Here is a tiny trained network, its code and every weight. The questions are about switching its units off for an input and a target symbol, where a switched-off unit gives its printed mean instead of its output.

import numpy as np


def w(rows, s, z=0):
    codes = np.array(rows[::2]) - 128.0
    scale = np.full(codes.shape[1], s)
    scale[-1] = z or s
    return codes * scale


def softmax(a):
    e = np.exp(a - a.max(-1, keepdims=True))
    return e / e.sum(-1, keepdims=True)


def log_softmax(a):
    a = a - a.max(-1, keepdims=True)
    return a - np.log(np.exp(a).sum(-1, keepdims=True))


def net(x, mask):
    ids = ['αεζημξψω'.index(c) for c in x.split()]
    T = len(ids)
    res = E[ids] + P[:T]
    u = 0
    for l in range(3):
        r = res
        for j in range(2):
            rows = slice(2 * j, 2 * j + 2)
            q, k, v = (r @ M[l][rows].T for M in (Q, K, V))
            z = softmax(np.where(np.tri(T) > 0, q @ k.T / 2**0.5, -1e9)) @ v
            o = O[l][rows]
            res = res + np.where(mask[u + j], z, o[:, -1]) @ o[:, :-1]
        u += 2
    return log_softmax(res[-1] @ U[:, :-1].T + U[:, -1])


Q, K, V, O = {}, {}, {}, {}
E = w([
[125,197,89,253,81],'α',
[57,173,99,158,184],'ε',
[66,152,158,178,51],'ζ',
[30,212,101,36,105],'η',
[5,147,180,175,194],'μ',
[214,169,103,128,79],'ξ',
[86,71,140,250,120],'ψ',
[53,90,74,135,183],'ω',
],0.018)
P = w([
[220,68,114,124,75],'0',
[254,69,143,149,110],'1',
[250,66,146,172,113],'2',
[210,73,140,156,117],'3',
[126,50,94,163,111],'4',
[159,85,117,163,98],'5',
[173,109,135,155,102],'6',
[142,96,125,164,112],'7',
[130,102,118,158,99],'8',
[150,80,119,185,112],'9',
[108,73,104,177,103],'10',
[71,52,86,172,107],'11',
],0.0081)
Q[0] = w([
[113,70,122,74,141],'0.h0',
[96,108,93,100,96],'0.h0',
[112,173,164,2,177],'0.h1',
[127,128,159,99,171],'0.h1',
],0.0089)
K[0] = w([
[117,108,98,73,88],'0.h0',
[202,3,229,202,91],'0.h0',
[206,105,137,33,249],'0.h1',
[160,49,173,87,104],'0.h1',
],0.0057)
V[0] = w([
[183,11,139,116,103],'0.h0',
[150,152,123,70,161],'0.h0',
[181,132,3,108,185],'0.h1',
[141,146,123,166,78],'0.h1',
],0.0078)
O[0] = w([
[199,57,126,117,99,129],'0.h0',
[113,87,2,70,95,2],'0.h0',
[186,155,80,182,199,34],'0.h1',
[188,163,158,80,56,254],'0.h1',
],0.0079,0.0055)
Q[1] = w([
[85,18,7,163,189],'1.h0',
[50,42,171,98,238],'1.h0',
[255,126,134,47,77],'1.h1',
[148,105,19,39,91],'1.h1',
],0.0069)
K[1] = w([
[214,153,45,60,123],'1.h0',
[72,53,180,145,254],'1.h0',
[212,143,92,63,145],'1.h1',
[169,100,110,101,115],'1.h1',
],0.0076)
V[1] = w([
[148,93,133,204,28],'1.h0',
[154,136,36,2,64],'1.h0',
[237,155,176,224,122],'1.h1',
[122,87,34,149,71],'1.h1',
],0.0069)
O[1] = w([
[71,125,99,65,125,255],'1.h0',
[176,143,154,66,114,22],'1.h0',
[92,61,67,130,68,213],'1.h1',
[254,103,133,83,205,107],'1.h1',
],0.0084,0.0095)
Q[2] = w([
[237,172,254,139,207],'2.h0',
[88,101,104,123,124],'2.h0',
[77,107,105,163,50],'2.h1',
[95,134,112,135,138],'2.h1',
],0.0083)
K[2] = w([
[164,2,169,23,183],'2.h0',
[69,167,149,208,199],'2.h0',
[101,123,127,161,165],'2.h1',
[88,154,135,195,187],'2.h1',
],0.0077)
V[2] = w([
[42,67,202,187,225],'2.h0',
[196,254,91,186,106],'2.h0',
[202,223,173,176,54],'2.h1',
[11,81,86,133,116],'2.h1',
],0.0058)
O[2] = w([
[244,254,165,106,135,161],'2.h0',
[106,74,18,171,139,135],'2.h0',
[91,214,149,126,9,93],'2.h1',
[173,127,131,184,92,247],'2.h1',
],0.0072,0.013)
U = w([
[68,155,27,237,64,86],'α',
[90,190,68,192,153,140],'ε',
[57,142,187,142,24,139],'ζ',
[34,221,71,92,112,138],'η',
[159,215,159,217,99,99],'μ',
[180,115,80,121,48,142],'ξ',
[184,44,206,255,80,50],'ψ',
[159,87,140,166,172,253],'ω',
],0.0054,0.0069)

Each question gives the input, a string of symbols that net reads in full, and the target symbol t.
The units are the heads (2 rows each of Q, K, V and O). Each row of codes is followed by its name. A weight is (code - 128) times the scale printed after its matrix; where a second scale follows, it is the last column's (O and U).
mask holds one flag per head, layer by layer. A switched-off head (its flag False) gives its mean, the last column of its rows in O, instead of its output. The means were averaged over made-up inputs and are rounded, as every weight is.
A unit's drop is (log p(t) with every unit on - log p(t) with that unit switched off) / (log p(t) with every unit on - log p(t) with every unit switched off).
The circuit of an input: a set's keep is (log p(t) with only the set's units on - log p(t) with every unit switched off) / (log p(t) with every unit on - log p(t) with every unit switched off). Starting from all 6 units, units are removed one at a time, each time the one whose removal leaves the highest keep (on an exact tie, the one counted first), for as long as the keep stays at least 0.8.
circuit, biggest first: the units of the circuit, biggest drop first
most important unit: the unit with the biggest drop
heads that matter: for each layer, one digit per head in row order, 1 if its drop is at least 0.15 and else 0, layers parted by /
drop of u: that unit's drop, to one decimal
input ψ μ ζ ε η, target μ: most important unit	2.h0
input ω ψ ω ψ α ζ ψ ζ ζ ψ μ ξ, target μ: circuit, biggest first	1.h1, 2.h0, 0.h0, 1.h0
input α η ψ, target α: heads that matter	11 / 00 / 10
input ε ε ε ε ζ μ ω ω ψ, target μ: circuit, biggest first	2.h0, 1.h1, 1.h0
input μ ζ ξ ζ ε ζ ζ ψ, target μ: circuit, biggest first	2.h0, 1.h0, 1.h1, 0.h1
input α ξ ξ α ζ ω ζ η ξ η, target α: heads that matter	01 / 00 / 10
input ω η α ξ ω α ω ψ α η μ, target μ: heads that matter	00 / 11 / 10
input μ ζ ε ω ω ζ ψ ω ζ ζ ζ ω, target μ: heads that matter	01 / 11 / 10
input ζ ω ξ ζ ψ μ ξ ω, target μ: circuit, biggest first	2.h0, 1.h0
input ψ ε α ζ ε ξ, target α: circuit, biggest first	2.h0, 0.h1, 1.h1
input μ η η, target μ: circuit, biggest first	2.h0, 1.h0, 1.h1
input ω ω ζ ψ α ω ω α ζ μ ζ, target μ: heads that matter	10 / 11 / 10
input ζ α μ α ω α ω η, target α: heads that matter	11 / 00 / 10
input ζ ω ζ ζ ζ ξ, target ζ: circuit, biggest first	0.h1, 2.h0, 1.h0
input ψ μ α ζ, target α: circuit, biggest first	2.h0, 1.h1
input ψ μ ζ ζ ε ε ε, target μ: drop of 1.h1	0.3
input α ψ ε, target α: drop of 0.h1	0.2
input μ μ ξ, target μ: drop of 1.h1	0.5
input ψ ζ ξ μ ζ μ, target μ: drop of 1.h0	0.2
